Below is a small trained network, with its code and all its weights. Each question gives an input and a class and asks what happens when units are switched off, that is, made to give their printed mean instead of their output.

import numpy as np


def w(rows, s, z=0):
    codes = np.array(rows[::2]) - 128.0
    scale = np.full(codes.shape[1], s)
    scale[-1] = z or s
    return codes * scale


def f(y):
    return np.maximum(y, 0)


def log_softmax(a):
    a = a - a.max(-1, keepdims=True)
    return a - np.log(np.exp(a).sum(-1, keepdims=True))


def net(x, mask):
    res = np.array(x, float).reshape(1, 3) / 4 @ E
    y = f(res @ A[0][:, :-1].T + A[0][:, -1])
    res = res + np.where(mask, y, B[0][:, -1]) @ B[0][:, :-1]
    return log_softmax(res[-1] @ U[:, :-1].T + U[:, -1])


A, B = {}, {}
E = w([
[19,130,40,182,255],'x0',
[106,167,17,153,53],'x1',
[201,45,95,148,214],'x2',
],0.0082)
A[0] = w([
[86,161,117,116,81,1],'N1',
[244,66,144,127,145,99],'N2',
[179,158,192,117,3,86],'N3',
[176,113,237,140,158,82],'N4',
[202,85,167,126,221,141],'N5',
[136,99,183,128,131,141],'N6',
[62,148,130,113,121,75],'N7',
[62,158,175,101,143,39],'N8',
[140,117,133,84,91,226],'N9',
[175,106,235,106,161,94],'N10',
[115,117,210,127,222,131],'N11',
[131,106,181,156,50,142],'N12',
[91,127,30,145,83,31],'N13',
[182,117,132,144,74,153],'N14',
[233,78,28,127,152,127],'N15',
],0.016,0.0028)
B[0] = w([
[159,114,81,116,97,169],'N1',
[149,159,126,141,252,204],'N2',
[86,123,200,68,49,248],'N3',
[101,101,60,69,122,199],'N4',
[129,137,47,64,177,216],'N5',
[149,153,117,99,105,166],'N6',
[154,127,127,171,194,165],'N7',
[99,121,142,194,99,164],'N8',
[125,123,154,97,129,175],'N9',
[167,121,80,69,103,206],'N10',
[145,145,180,133,224,208],'N11',
[141,111,178,96,109,189],'N12',
[153,132,69,63,103,197],'N13',
[112,138,153,89,162,182],'N14',
[116,113,154,217,77,202],'N15',
],0.032,0.016)
U = w([
[119,150,71,73,101,166],'0',
[84,160,168,171,148,148],'1',
[48,158,249,2,58,7],'2',
[66,108,129,211,25,119],'3',
],0.0087,0.0015)

Each question gives the input, the list of numbers given to net, and the class t.
The units are the neurons (one row each of A and B). Each row of codes is followed by its name. A weight is (code - 128) times the scale printed after its matrix; where a second scale follows, it is the last column's (A, B and U).
mask holds one flag per neuron, in row order. A switched-off neuron (its flag False) gives its mean, the last column of its row in B, instead of its output. The means were averaged over made-up inputs and are rounded, as every weight is.
A unit's drop is (log p(t) with every unit on - log p(t) with that unit switched off) / (log p(t) with every unit on - log p(t) with every unit switched off).
The circuit of an input: a set's keep is (log p(t) with only the set's units on - log p(t) with every unit switched off) / (log p(t) with every unit on - log p(t) with every unit switched off). Starting from the 12 units with the biggest drops (on a tie, the unit counted first), units are removed one at a time, each time the one whose removal leaves the highest keep (on an exact tie, the one counted first), for as long as the keep stays at least 0.8.
units of the circuit, in order: the units of the circuit, biggest drop first
most important unit: the unit with the biggest drop
top k neurons: the k neurons with the biggest drops, biggest first
drop of u: that unit's drop, to one decimal
input [4,6,0], class 0: most important unit -> N13
input [3,-2,6], class 1: top 3 neurons -> N15, N13, N11
input [4,1,-5], class 0: top 3 neurons -> N15, N3, N13
input [1,0,6], class 1: top 2 neurons -> N15, N13
input [7,7,4], class 3: units of the circuit, in order -> N15, N5
input [-2,7,6], class 3: top 2 neurons -> N15, N11
input [4,-2,7], class 1: top 3 neurons -> N15, N11, N13
input [0,2,0], class 0: top 3 neurons -> N3, N15, N12
input [7,0,-5], class 1: drop of N3 -> 0.2
input [2,-4,0], class 0: drop of N3 -> 0.9
input [3,5,2], class 3: drop of N10 -> 0.2
